Below is a small trained network, with its code and all its weights. Each question gives an input and a class and asks what happens when units are switched off, that is, made to give their printed mean instead of their output.

import numpy as np


def w(rows, s, z=0):
    codes = np.array(rows[::2]) - 128.0
    scale = np.full(codes.shape[1], s)
    scale[-1] = z or s
    return codes * scale


def f(y):
    return y / 2 * (1 + np.tanh(0.7978845608 * (y + 0.044715 * y**3)))


def log_softmax(a):
    a = a - a.max(-1, keepdims=True)
    return a - np.log(np.exp(a).sum(-1, keepdims=True))


def net(x, mask):
    res = np.array(x, float).reshape(1, 5) / 4 @ E
    y = f(res @ A[0][:, :-1].T + A[0][:, -1])
    res = res + np.where(mask, y, B[0][:, -1]) @ B[0][:, :-1]
    return log_softmax(res[-1] @ U[:, :-1].T + U[:, -1])


A, B = {}, {}
E = w([
[127,129,128,130],'x0',
[127,127,130,130],'x1',
[178,49,199,91],'x2',
[2,111,157,68],'x3',
[93,42,84,195],'x4',
],0.0089)
A[0] = w([
[199,32,224,101,105],'n0',
[243,148,98,189,9],'n1',
[252,150,96,194,15],'n2',
[180,243,180,60,87],'n3',
[110,29,54,210,52],'n4',
[255,151,98,197,15],'n5',
[187,44,214,104,103],'n6',
[110,16,47,222,40],'n7',
[138,131,122,134,124],'n8',
[206,25,232,100,105],'n9',
[101,234,33,188,94],'n10',
[109,203,53,168,109],'n11',
[101,243,22,191,87],'n12',
[236,147,101,187,6],'n13',
[248,150,99,194,12],'n14',
[221,143,104,178,12],'n15',
[180,244,181,59,86],'n16',
[188,44,214,104,104],'n17',
[182,53,211,108,107],'n18',
[183,252,181,54,93],'n19',
],0.0054,0.0013)
B[0] = w([
[173,172,43,83,220],'n0',
[46,133,172,68,212],'n1',
[21,139,190,50,226],'n2',
[174,82,183,227,224],'n3',
[188,56,190,233,221],'n4',
[30,134,188,52,230],'n5',
[178,194,49,85,201],'n6',
[199,18,210,255,238],'n7',
[139,127,121,136,128],'n8',
[185,204,30,78,232],'n9',
[197,198,25,91,240],'n10',
[181,162,66,105,197],'n11',
[199,177,23,89,254],'n12',
[62,132,167,74,203],'n13',
[32,136,186,55,221],'n14',
[65,134,163,81,183],'n15',
[189,50,196,246,225],'n16',
[178,197,48,83,202],'n17',
[162,160,72,93,192],'n18',
[195,6,204,254,236],'n19',
],0.0056,0.0034)
U = w([
[192,176,9,107,107],'0',
[179,73,200,234,17],'1',
[13,134,180,60,254],'2',
],0.012,0.00075)

Each question gives the input, the list of numbers given to net, and the class t.
The units are the neurons (one row each of A and B). Each row of codes is followed by its name. A weight is (code - 128) times the scale printed after its matrix; where a second scale follows, it is the last column's (A, B and U).
mask holds one flag per neuron, in row order. A switched-off neuron (its flag False) gives its mean, the last column of its row in B, instead of its output. The means were averaged over made-up inputs and are rounded, as every weight is.
A unit's drop is (log p(t) with every unit on - log p(t) with that unit switched off) / (log p(t) with every unit on - log p(t) with every unit switched off).
The circuit of an input: a set's keep is (log p(t) with only the set's units on - log p(t) with every unit switched off) / (log p(t) with every unit on - log p(t) with every unit switched off). Starting from the 12 units with the biggest drops (on a tie, the unit counted first), units are removed one at a time, each time the one whose removal leaves the highest keep (on an exact tie, the one counted first), for as long as the keep stays at least 0.8.
circuit, biggest first: the units of the circuit, biggest drop first
k most important neurons: the k neurons with the biggest drops, biggest first
drop when u is switched off: that unit's drop, to one decimal
input [7,-7,8,-1,-8], class 0: circuit, biggest first	[n9]
input [-1,-4,-5,-3,7], class 1: 2 most important neurons	[n7; n4]
input [-7,2,1,-3,-5], class 1: 3 most important neurons	[n19; n16; n3]
input [7,-7,0,-4,-4], class 1: 2 most important neurons	[n19; n16]
input [-6,-7,7,-6,-6], class 0: 2 most important neurons	[n9; n0]
input [1,-8,-5,-3,6], class 1: 3 most important neurons	[n7; n4; n9]
input [4,-7,-5,-6,-6], class 1: 2 most important neurons	[n19; n16]
input [5,-4,-7,7,6], class 0: drop when n10 is switched off	0.2
input [-5,4,5,3,5], class 0: drop when n18 is switched off	0.1
input [5,2,5,-5,3], class 0: drop when n10 is switched off	-0.1
input [-1,-5,-4,-6,-4], class 2: drop when n14 is switched off	0.1
